Below is a small trained network, with its code and all its weights. Each question gives an input and a class and asks what happens when units are switched off, that is, made to give their printed mean instead of their output.

import numpy as np


def w(rows, s, z=0):
    codes = np.array(rows[::2]) - 128.0
    scale = np.full(codes.shape[1], s)
    scale[-1] = z or s
    return codes * scale


def f(y):
    return np.maximum(y, 0)


def log_softmax(a):
    a = a - a.max(-1, keepdims=True)
    return a - np.log(np.exp(a).sum(-1, keepdims=True))


def net(x, mask):
    res = np.array(x, float).reshape(1, 6) / 4 @ E
    y = f(res @ A[0][:, :-1].T + A[0][:, -1])
    res = res + np.where(mask, y, B[0][:, -1]) @ B[0][:, :-1]
    return log_softmax(res[-1] @ U[:, :-1].T + U[:, -1])


A, B = {}, {}
E = w([
[141,59,96,57,251,5,72],'x0',
[85,65,148,191,135,134,2],'x1',
[123,81,107,152,249,244,177],'x2',
[187,240,180,131,191,138,44],'x3',
[76,136,227,176,198,21,177],'x4',
[114,172,26,204,186,62,112],'x5',
],0.0088)
A[0] = w([
[85,83,109,109,94,113,156,62],'n1',
[112,182,159,245,60,162,147,1],'n2',
[132,184,118,84,137,118,198,65],'n3',
[100,133,101,154,153,175,148,98],'n4',
[104,147,67,209,135,100,135,117],'n5',
[94,88,146,201,114,113,78,96],'n6',
[194,192,167,135,180,160,84,128],'n7',
[149,152,115,77,123,131,173,116],'n8',
[85,155,140,152,130,103,154,92],'n9',
[117,101,182,71,109,136,122,140],'n10',
[142,82,128,44,161,71,86,71],'n11',
[53,124,206,184,160,93,169,67],'n12',
[126,178,107,157,98,139,156,27],'n13',
[101,82,187,158,112,154,61,123],'n14',
[119,169,38,215,139,93,131,39],'n15',
[162,123,9,68,80,189,81,79],'n16',
[117,143,127,126,30,58,109,14],'n17',
[121,134,212,139,136,95,163,208],'n18',
[94,148,167,154,75,164,124,45],'n19',
[66,66,80,145,94,111,177,43],'n20',
[95,70,114,126,157,164,165,139],'n21',
[107,99,118,156,122,161,57,98],'n22',
],0.015,0.0057)
B[0] = w([
[130,193,135,86,118,114,83,181],'n1',
[86,98,76,84,197,109,75,223],'n2',
[128,88,199,101,166,26,172,190],'n3',
[110,116,132,153,165,113,155,176],'n4',
[156,107,128,116,66,166,147,198],'n5',
[151,122,159,105,139,51,171,203],'n6',
[46,196,142,143,67,111,139,227],'n7',
[155,64,202,114,140,70,162,179],'n8',
[170,122,111,142,137,136,63,171],'n9',
[148,148,154,116,125,202,141,194],'n10',
[74,80,96,123,183,180,66,245],'n11',
[194,149,121,179,131,140,81,237],'n12',
[136,102,146,116,152,125,91,169],'n13',
[139,77,198,96,96,73,178,216],'n14',
[124,81,147,64,85,203,148,205],'n15',
[188,159,150,171,149,128,81,250],'n16',
[66,107,133,244,115,163,210,218],'n17',
[174,152,129,119,116,176,108,234],'n18',
[115,102,128,101,195,177,80,188],'n19',
[86,200,159,107,115,86,66,204],'n20',
[81,172,144,166,105,159,176,207],'n21',
[167,101,156,133,120,61,162,192],'n22',
],0.011,0.014)
U = w([
[76,78,106,85,247,126,75,43],'0',
[174,92,168,88,148,20,173,150],'1',
[240,176,131,187,148,122,79,118],'2',
[36,242,148,85,64,82,98,70],'3',
[53,124,134,249,162,153,217,254],'4',
[163,102,154,34,67,208,152,189],'5',
[135,149,81,148,126,129,181,78],'6',
],0.011,0.0068)

Each question gives the input, the list of numbers given to net, and the class t.
The units are the neurons (one row each of A and B). Each row of codes is followed by its name. A weight is (code - 128) times the scale printed after its matrix; where a second scale follows, it is the last column's (A, B and U).
mask holds one flag per neuron, in row order. A switched-off neuron (its flag False) gives its mean, the last column of its row in B, instead of its output. The means were averaged over made-up inputs and are rounded, as every weight is.
A unit's drop is (log p(t) with every unit on - log p(t) with that unit switched off) / (log p(t) with every unit on - log p(t) with every unit switched off).
The circuit of an input: a set's keep is (log p(t) with only the set's units on - log p(t) with every unit switched off) / (log p(t) with every unit on - log p(t) with every unit switched off). Starting from the 12 units with the biggest drops (on a tie, the unit counted first), units are removed one at a time, each time the one whose removal leaves the highest keep (on an exact tie, the one counted first), for as long as the keep stays at least 0.8.
circuit, biggest first: the units of the circuit, biggest drop first
most important unit: the unit with the biggest drop
k most important neurons: the k neurons with the biggest drops, biggest first
drop of u: that unit's drop, to one decimal
input [-7,-6,-3,4,-1,3], class 0: most important unit -> n2
input [-3,-8,-1,-7,5,-2], class 1: 3 most important neurons -> n3; n8; n7
input [1,-8,-3,7,-8,-8], class 1: 4 most important neurons -> n8; n3; n12; n18
input [-3,6,-5,-8,1,5], class 3: 2 most important neurons -> n20; n1
input [-4,8,6,8,8,3], class 1: 2 most important neurons -> n14; n6
input [0,-2,-6,5,3,2], class 4: 2 most important neurons -> n17; n20
input [-3,-4,-1,6,6,7], class 5: 4 most important neurons -> n15; n5; n16; n20
input [-7,-4,7,6,-4,2], class 0: 2 most important neurons -> n2; n17
input [-6,7,-4,1,-4,0], class 1: 2 most important neurons -> n14; n22
input [4,3,4,-1,1,5], class 5: circuit, biggest first -> n15; n5
input [-7,-7,4,1,-1,4], class 0: 2 most important neurons -> n2; n14
input [5,-7,-5,-5,-8,-6], class 2: 2 most important neurons -> n16; n14
input [-8,-4,-7,-8,-4,-7], class 0: circuit, biggest first -> n2; n19
input [-6,3,-1,0,4,-4], class 0: circuit, biggest first -> n2
input [8,0,-8,7,-8,-4], class 0: 3 most important neurons -> n11; n12; n18
input [-6,-7,7,1,5,3], class 1: 4 most important neurons -> n3; n17; n11; n8
input [6,-1,5,-7,-7,7], class 2: 2 most important neurons -> n16; n7
input [-7,-6,-4,-8,2,3], class 3: drop of n14 -> 0.0
input [-6,-8,4,4,4,-3], class 1: drop of n3 -> 0.7
input [4,-1,7,0,3,-3], class 4: most important unit -> n21
input [7,1,4,-8,7,6], class 3: drop of n20 -> 0.8
